Known rows, with every step that occurs
bugusu-vedam-zepo-bukof-zulip: [ -86  229   13 -387 -176   89  240   12  115 -320 -237  321 -137  113
   76   60   22 -230  -59   78 -111   22 -124  -45 -198 -175  -74  378
 -218 -109   87 -508   19   54 -235   21 -474  188  158   -1  -88  -19
   21   23   10  -48 -360   15   78]
zulip-zepo-kibuse-lage-bugusu-bukof-vedam-susap-sodi: [ -79   99   73 -236   53   42  211   -2   97 -185 -178  214 -177  -12
  111 -353  -54 -153 -109 -166  246   -4 -280    4 -165 -159 -245  379
 -191   57  -34 -129  -25   88  -32 -142   45  332 -108    8  -53 -359
 -176   81  125  199 -310   26  -28]
kibuse-sodi-bugusu-bukof-zulip: [-181  195   29 -128 -119   36   13   69  102  -77 -451  232 -123 -135
  231  272  -17 -255  -32   16  -48  -91 -149   19  -15 -365   21  330
 -128 -152  -13 -219   15  145 -293  264 -252 -215   31  116  113   65
   93  188 -194  109 -275   -6   10]
bukof-zulip-zepo-kibuse-susap-lage-bugusu: [ -89  154  -28 -197 -147   20  148   63  -24 -134 -417  165  103   53
  153 -176   58 -154  -67  -54  167  -87 -288  -41  -67  -93  -44  253
 -173  -59   73 -111   -8  211 -120  180   22   84  -40  -98  -76 -187
 -181  209  -23  109 -388  -47  -20]
bugusu-vedam-zepo-kibuse-lage: [ -23  224   15 -338  -92   79  121  -67  147 -298 -263  201 -144  193
  136 -187  135 -156  -16  -53   -9   53 -139   23 -131  -42 -141  370
 -223   79   33 -382 -182   92  -35  -65 -239  169   67 -142 -111 -203
  -80 -139  194  -41 -266  -77  -10]
zulip-zepo-susap-sodi-kibuse-lage-vedam: [  80  119  129 -248  -16  188  108  -85   60 -113  -97   78  -39  145
  227  -92   -8  -87  -49  -87   35  -92  -83 -142 -117 -404 -158  305
 -130  -44 -149 -194  -58   83  -93 -162   74    3  -89   88 -104 -459
  -40  275  167  242 -404  185    6]
vedam-lage-kibuse-susap-bugusu-zepo-bukof: [  88  224 -120 -238   62   58  -12   87  290 -158 -245  197 -129  289
   77   98  -55  -96  -23 -212   70  155  -76  106 -117 -348 -179  302
 -220 -252  -68 -281   13  225 -107   29 -248  231 -311  -95 -134 -120
  127   13   24   53 -305   40  -58]
susap-kibuse-lage-vedam-zepo-bukof-zulip-bugusu: [  34  259 -153 -201   42  170  -88   45  111 -414 -267  -55 -147  219
    5  171  105 -170   17 -154  149   37 -225  116 -170 -341   23  449
  -83 -168   36 -211 -300  428 -158  154 -186  -31  -93  -57  -71 -354
   36  225   37  -39 -320  -11  111]
kibuse-sodi-bugusu-vedam-susap: [ -71  286   67 -148 -123  127  113  158  195   -3 -297  156  -97   10
  277   30  -53 -233   13   99  -89   15  -60   39  -92 -376  -91  232
 -189 -159 -114 -413  -58  128 -162  168 -313  -32  -14   64  168  -73
   10   75   46   90 -361  -32  -68]
zepo-vedam-susap-bugusu-zulip: [ -57  102  -63 -313  -31  128  195   75  -53  -32 -187   10 -187   88
  -14 -104  -35 -258   43 -124  197   99 -215  -15 -115  -16  -76  185
  -96  -73   87  -95 -110  217 -101  -47  -91  171  -27  -93 -188 -140
    2   80   75  109 -247  -52    4]
sodi-bugusu-zulip-zepo-bukof-vedam-lage-kibuse-susap: [  12  200   23 -218   -9  409   25   96  -64 -141 -415   70 -151  151
  220 -124  -43 -112 -108   77  194  -60  -35   78 -346 -107   77  255
 -141  -23  -26  -80  234  362 -168  226 -365   88 -191  -21  138 -154
   50   47  -77  200 -248   26  -59]
vedam-lage-bugusu-zepo-susap-kibuse-sodi-zulip: [  17  181 -171 -134    9 -147   57   13  212  -65 -327   85 -153  119
  142 -109  -46 -168  -47 -228  108  190 -210   67   75  -60 -218  164
 -238 -206 -178 -234   82  235 -104  208  -86  120 -264   83 -101 -192
  155   97 -120   19 -312 -110 -154]
sodi-kibuse-lage-vedam-zepo-susap-zulip: [  83  159  104 -233    0  250 -106  -98  182 -150 -130  -80  -31  325
   58  319  101  -35  -12 -190   13  -94    0 -128 -108 -416 -285  216
 -107   -3  -73 -168 -210  164 -227  -94  -52  -17  105   -1 -170 -499
  -84  145  113   75 -352  134   58]
kibuse-sodi-bugusu-zulip-zepo: [-157  152   93 -221 -106  231   66  109   19   66 -402    8  -89  -41
  252   45  -16 -190  -25   60   29  -62 -117    0 -119 -270  -45  153
  -82    6 -127 -173   95  103 -296  189 -308 -132  -38  213  119  -47
  131  272 -130  194 -293   -8  -68]
bugusu-zepo-kibuse-lage-susap-zulip: [-137  163   59 -318    7   74   22  -35   21  -46 -223   96 -122  201
  178 -287  146  -50    9 -274  183  -41 -129    9  -58   -2 -225  180
 -165  109 -101 -191 -174   80 -140  -26  -56  252 -177  -81  -95 -292
 -178   75   49   41 -407  -55 -109]
kibuse-lage-bugusu-bukof-zepo-vedam: [-161  104  -74 -207  141 -104    1 -109   99 -232 -342  226  -29  104
 -102  198   24 -171 -120 -288  194   18 -176    6   31 -202 -281  486
 -240 -103   93  -49   64  247 -229   68  113  308  -32  -44 -146 -294
  -97  -45 -130  -41 -205  -58   17]
kibuse-susap-sodi-zulip-bugusu-bukof-vedam: [  13  -36  209 -103 -115  233  -75   51   41  -28 -206  183 -243    6
  343   68  -51 -321   97 -238 -137  -77 -142 -221 -339 -319  -68  307
 -161  -74 -122 -163  -51   -7 -174   41 -145 -309   75   67  156 -153
  174  147 -208  303 -260  156  103]
bugusu-vedam-lage-susap: [  12  373  -57 -228   48  123  150  -59  102 -156 -209  348 -252  131
  262 -155  -52 -132  -98   19  -36   41  139  -60 -126 -143 -159  420
 -272 -127  -74 -318  -82  356  -55  146 -285  235  -77 -144  -75 -196
 -139  -68  138  -92 -344  105 -123]
zepo-susap-lage-kibuse-sodi: [  92   74   -8 -192  -76   77  -82  -57  157   41 -328  -26  115  180
  171  230   86 -144  101 -201  -95   71 -176 -189   15 -240   87  101
 -107 -151    9 -158 -304  187 -102  -74  140   93   29 -175 -136 -260
   13  142  196   42 -228  -56  -22]
lage-vedam-kibuse-susap-bugusu: [ 113  174 -193 -206   76  291  -48  171  407  -24 -284 -141 -124  136
   65  176  -81 -102  -22 -302   28   92 -216   85 -196 -485 -114  331
 -168  -53  -48 -325 -319   55  -53 -123 -167   27   81 -127  -52 -250
 -122   93   68  -26 -221  -16   26]
zulip-bugusu-vedam-zepo-kibuse-lage-susap: [ -28  303   87 -305  -61  301  164   27 -152 -133 -170  157 -186  172
  198 -273   27 -188   30   65   30   58  -85  112 -307  -75   59  405
 -256  -37   74 -241 -268  395   23   83 -211  141    5 -253   -6 -228
 -129  -76  127    8 -163  -89  -68]
zulip-zepo-bukof-vedam-kibuse-sodi: [-112  226  182 -260  -45  157  263  149  120 -162 -130  125  -94   55
  104  -19 -128 -202 -168  -35  132   74 -126  -25 -299 -424 -155  287
 -180  -20   37 -385  112 -122 -212 -204 -234  345   12  157   72 -107
  -43  214  131  204 -406   36   22]
susap-zulip-zepo-vedam-lage-kibuse-sodi: [ -13   86   46 -208  -61  115  192  135  204   17 -174  -10 -175   14
   84 -166  -53  -89   -4 -199   44    3  -51 -132 -172 -232 -243  178
  -42  -78 -140 -228  117  -25  -38 -267 -153   90 -138  138 -118 -116
   47  289  208  166 -208 -110  -38]
lage-bugusu-vedam-kibuse-susap-zulip-zepo: [ -83   96  -83 -234  -12  152  294  140  425   87 -225   64 -161   -6
  148 -167 -136 -130  -54 -104 -105   67 -173   -4 -192 -239 -497  283
 -264  -83 -124 -428  187  -99 -176 -182 -233  312  219   68  -79 -251
  -53   67   44    2 -261 -113   24]
bukof-bugusu-zulip-zepo-vedam: [-174  204  -84 -281  -51  295  181  -10 -221 -112 -467   72 -145   58
  223 -162   -8 -194 -148   81  290 -126  -29  -55 -269  227  121  254
  -14   37   72   -3  297  290 -204  224 -177  122 -126   37   16  -95
  -63  263  -90  254 -383  -30  -13]
susap-sodi-zulip-bugusu-bukof: [ -50  -78   76 -251 -132  237   87  -11  -42   76 -201  160 -366 -136
  309   87  -52 -231   51  -77 -116  -63 -194 -186 -234 -282  129  358
  -12  -42  -93 -104 -105   31 -290   48 -129 -454   91  171   15  -13
  273  398  -98  228  -60  184   56]
lage-bugusu-zulip-zepo: [-208   15  -89 -353   65  151  252  -14   62  118 -374   24 -132  -74
   67   58  -99 -103 -145  -26  120    7 -233  -86  -88  -47 -284  206
 -125   44  -83  -72  250  100 -430   80 -235  194  172  224 -187 -221
   10  297 -159   10 -251   46  -14]
bukof-zulip-zepo-kibuse-susap-sodi-bugusu-vedam-lage: [  11  285  -23 -177 -200  134  179  115  -60 -268 -361  351  -94   21
  332 -458   34 -184  -49   65  106 -125 -146   53 -151  -89   40  351
 -192 -103  -38 -215   47  224   59  217 -216  -68 -263 -118  107  -73
  -62   96   29  260 -396  -11  -99]
zepo-bukof-vedam-lage-susap-sodi-zulip-bugusu: [  17  223  135 -206  -34  265  134   95 -122  -88  -72  124 -267  101
  120  136 -115 -250  -67  -60   59  135  -64  -98 -412 -262  110  236
 -158 -174   38 -217 -138  232 -221   32 -216  237  -96   -9  100  -66
   55  187  -35  166 -157   99  -40]
vedam-zepo-susap-zulip: [  26  -17  104 -358 -177  172   80   29   53  -24 -180  -50  -71  107
   46  206   36 -183  121 -247 -263   -7 -201 -197 -199 -103  -94  -29
 -126  -35   24 -221 -145 -147  -99 -271 -140  -19  315  -17 -225 -217
  -40   86  -32   68 -199 -154   17]
bukof-zulip-zepo-vedam-lage-kibuse-sodi: [ -13  303  -87 -181  -88   20  125  117  -13 -304 -451  336   16   22
   85 -156  -35 -148 -148  -78  338  -37 -166  -13  -34 -126  -24  378
 -103 -181   48 -174   86  290   11  198 -154   65 -289  -16  -22   31
  -75  185   87   89 -418  -67 -139]
bukof-vedam-lage-kibuse: [ 110  306  -24 -145  122  265    3    6  163 -185 -268  256 -151   98
  130  158  -85  -73 -197 -213  236   68   41 -112 -147  -90  -44  314
 -115    9   14  -99  -44  215 -132   46 -265  204  -20  -98   98 -213
 -191   -1  266   27 -305   43  -99]
sodi-kibuse-susap-zepo-bukof-vedam: [ -28  228  307  -80  -28  198   64  -55  196 -187  -54    9 -142  309
  281  248   48 -151  -33  -56  -40  -54   34 -124 -226 -433 -454  297
 -175  -13  -42 -283   72  -56 -427  -66 -218   41  238  139  -32 -443
   -3  126   69  177 -567  275  196]
bukof-vedam-kibuse-lage-bugusu-zepo-susap-sodi: [  36  156  -12 -233   76  280    2   40  265 -114 -169  124  -81  116
   64  -65  -48 -152  -79 -412  206  112 -202  -19 -149  -56 -268  205
 -185   62   -3 -196 -118  -49 -121 -143  -43  447   32 -106  159 -330
 -153  -69  102  132 -331 -145  -78]
bukof-zepo-susap-sodi-zulip: [  21   23  140 -207 -193  218   40   64 -213   13 -223  207  109   26
  239  111   13 -237   10 -358  -12  -96 -222 -234  -52 -189   78  124
 -148  -43  -32  -85  -66 -157 -155  -85  -34  -82  110   33  106 -244
  -55  204  -53  269 -354   24 -147]
zepo-susap-sodi-zulip-bugusu: [  84  -18   98 -231 -200  182   79  -10 -147  128 -197   38 -145    7
  310   71  -20 -246  125  -94 -177    6 -206 -239 -171 -183  196   69
  -99 -157  -57 -117 -199   37 -106  -55   65 -311   56  -25  -34 -134
  159  277  -19  266 -141   30  -35]
vedam-kibuse-susap-bugusu-zepo: [ -16  129  -53 -271  -28  245    4  187  315   -9 -214   46 -108  189
  164  -28  -46 -177   50 -309    6   82 -203  128 -171 -340 -288  233
 -216  -26   -5 -294 -112 -120 -119 -125 -151   92   74 -105  -26 -165
   13    0   -7  122 -354  -69   -6]
bukof-vedam-susap-zepo-kibuse: [  38  239  118 -143  -11  194  175   26  137 -155 -140   63 -214   97
  146 -148  -53 -138  -75 -172  175   20 -129 -108 -209  -24 -133  186
 -155   80   56 -172 -147   41  -85  -63 -180  236  130 -117   63 -380
 -383   -7  245   83 -450  -12  -11]
sodi-bugusu-vedam-zepo: [ -31  232   22 -286 -127  313  175   17   60 -127 -310  153 -177   65
  271  -58   43 -140  -46  190 -109  -47  -56  106 -194  -92   65  374
 -150   18   25 -337   33  170 -193  137 -343 -131  190   -7   64 -133
  -30  -31   90  -31 -169  -69    2]
zepo-kibuse-sodi-zulip-bugusu-vedam: [ -77  203   88 -144 -218   18  149   86  -34   45 -353   40 -160    5
  326 -201   60 -242   20   19   70  100 -251    2 -108 -134  114  194
 -169    2  -50 -300 -223   80  -56   51 -146 -143  -78  -37   66   26
   85  164  131  169 -176  -80  -92]
susap-lage-bugusu-zepo-kibuse-sodi: [-157   55  -59 -268   -6  -37  111  -42  250   98 -264  -68   19  114
   93  -47  124 -120    8 -184   64  151 -289   21   77  -72 -145  200
 -132   63  -56 -220 -140  109 -330   49   34  310    4   32 -117 -245
   25  204   61  -33 -208  -97   16]

Rows
[ -25   95 -143 -252   85   54  117   61  102  -55 -314   48 -221   67
  115 -187  -40 -152  -27 -195   78  133 -215   13 -138  -50 -286  182
 -198  -40 -165  -59   42  164  -82   55 -181  230 -204   20 -162 -188
  117   95 -140  168 -190   15 -117]	vedam-lage-bugusu-zulip-zepo-kibuse-susap-sodi
[ -47  128    0 -281 -241  170  331  141  358   94  -98   77 -194   23
  130 -145 -144 -232  -27   23  -46  134 -223   92 -164 -445 -144  280
 -200 -147  -10 -506   67  -55 -226 -195 -231  154    9   89   -4   -9
  214  240  117  164 -159  -74   28]	susap-bugusu-vedam-kibuse-sodi-zulip-zepo-bukof
[ -96  254   66 -149  -62  133   51  165   70   46 -259   14 -141   60
  204 -168   12 -182   44 -144   53   46  -74  105 -102 -141 -150  150
 -142 -111 -164 -298  -25  158 -101  115 -206  108 -242   95  112  -55
   52   99  -78   93 -260 -190 -157]	kibuse-sodi-bugusu-zepo-vedam-lage-susap-zulip
[-108  193  -68 -164  146   25   23  -45  269 -254 -179   24 -154  178
   71   98   80 -162  -60 -242  204  114 -205   66  -28 -176 -360  363
 -134  -61  -63 -238   -4  173 -392   26 -100  320  -18  129  -36 -467
   57  164   71  -23 -437  -10  109]	susap-kibuse-lage-bugusu-zepo-bukof-vedam
[  24  184   79 -176  -88  222    6  216  146   -8 -344  173  -54  101
  150   62 -132 -154  -60 -158  278   91 -245   -9 -221 -307    7  224
 -115 -170  -78 -367  -50  170 -173  115 -332  128 -175   81  185  -24
   49  195   67   80 -379  -10 -128]	lage-kibuse-sodi-zulip-bugusu-zepo-bukof-vedam-susap
[  74  125   42 -215  -37  132  243  -70  102  -68 -139  263 -153    8
  161 -204 -176 -146 -121  -99  100   -1 -112  -36 -101 -187  -16  329
 -227 -126   21 -122  197  186  -13 -177  -30  207  -91  -64 -101 -294
  -53   92  173  215 -248   -1  -14]	zulip-zepo-susap-bugusu-bukof-vedam-lage-kibuse
[-139  178  220 -270  -22  413  196  124 -127  181   -3   41 -227   39
  179  -20 -101 -159   14 -136   -7  -34   -8 -125 -382 -164 -111  139
 -155  -69  -53 -224  -92  129 -296  -82 -289  322  118   19   54 -251
 -172  249  -37   76 -300    4  -25]	lage-susap-zulip-bugusu-zepo-bukof-vedam
[ -89  105  113 -191 -110  339  -11  183 -254  -51 -341   96   53   59
  300 -113  138 -233   49 -328  118  -97 -282    9 -142  -76    6  177
 -151  148  -51  -18 -106 -109 -142   -7 -242   11   33  -39  195 -244
  -56   69  -91  328 -344  -11 -134]	bukof-zepo-kibuse-susap-sodi-bugusu-zulip
[-124  204  -93 -214  -68  184  153   36  -93 -269 -474  270 -239  -93
  220 -207  -14 -182 -143  112  195 -149 -173  183 -155  -85  187  560
 -121  -41  181  -89  152  307  -84  219 -115 -159   -7  -86   29   20
  -52   28  -37   92 -166  -69   17]	sodi-bugusu-bukof-zulip-zepo-vedam-kibuse
[ -37  100 -152 -258  -45   55   58 -101   97 -290 -403  291 -153  -32
  112 -119  -44 -162 -125 -111  101 -155 -183  -55  -79 -234  169  534
 -191  -81  126 -120  -15  321  -27  114  -54   23  -26 -183 -140 -151
 -131  120  -54   55 -299   73   88]	bugusu-bukof-zulip-zepo-susap-lage-vedam-kibuse
[-113  164   49 -209  -35  332  122   80 -177  -20 -311  225 -220 -170
  363 -192    4 -173   -5  -84   71 -152 -300   21 -213 -123  -18  395
  -63  -21  -49 -102 -252  197 -148   65  -68   20   56   29   17 -175
 -124  231  -68   83 -217   69 -126]	lage-susap-sodi-bugusu-bukof-zulip-zepo-kibuse
[-159   99  -24 -109   77  -95  241   -4  359  -39 -270   87 -282 -141
   44   20 -132 -212  -93 -220   83  123 -366   10  -51 -115 -375  327
 -238  -49  -19 -246   40   12 -249  -67 -160  386  199   88  -83 -272
 -134   31  -69  -20 -245  -83   61]	lage-bugusu-bukof-vedam-susap-zepo-kibuse-sodi
[  60  146   11 -195 -145  260   -8  145  213   -3 -445  136  -68   45
  205   95  -52 -132  -11 -108   80   63 -255  -21 -176 -268  -10  316
  -76 -112  -89 -378 -116  148 -127   79 -334 -130   21   87   71    9
  135  171  113  -35 -183  -76 -122]	lage-kibuse-sodi-zulip-bugusu-vedam-zepo
[  75   49  -45 -217 -102  232 -116  -46   48   85 -431 -104   74  163
  205  124  112 -139  113 -111  -44   15 -186 -119  -38 -100  199   52
  -73  -96    0  -54 -220  322 -134   76   36   34  -23 -188  -61 -229
   86  129   76   91 -153  -91  -48]	zepo-susap-lage-kibuse-sodi-bugusu-zulip
[-101  204   17 -216   53  174   73  -20 -201 -176 -246  219 -184   35
  127  -47  -21 -185  -91 -113  177  -56 -102   98 -158 -284  255  582
 -252  -18  101   -7 -109  366  -61  115 -161  -13  -90 -202   43 -240
 -139   58  -10  152 -162   55   27]	zulip-bugusu-bukof-zepo-kibuse-lage-vedam
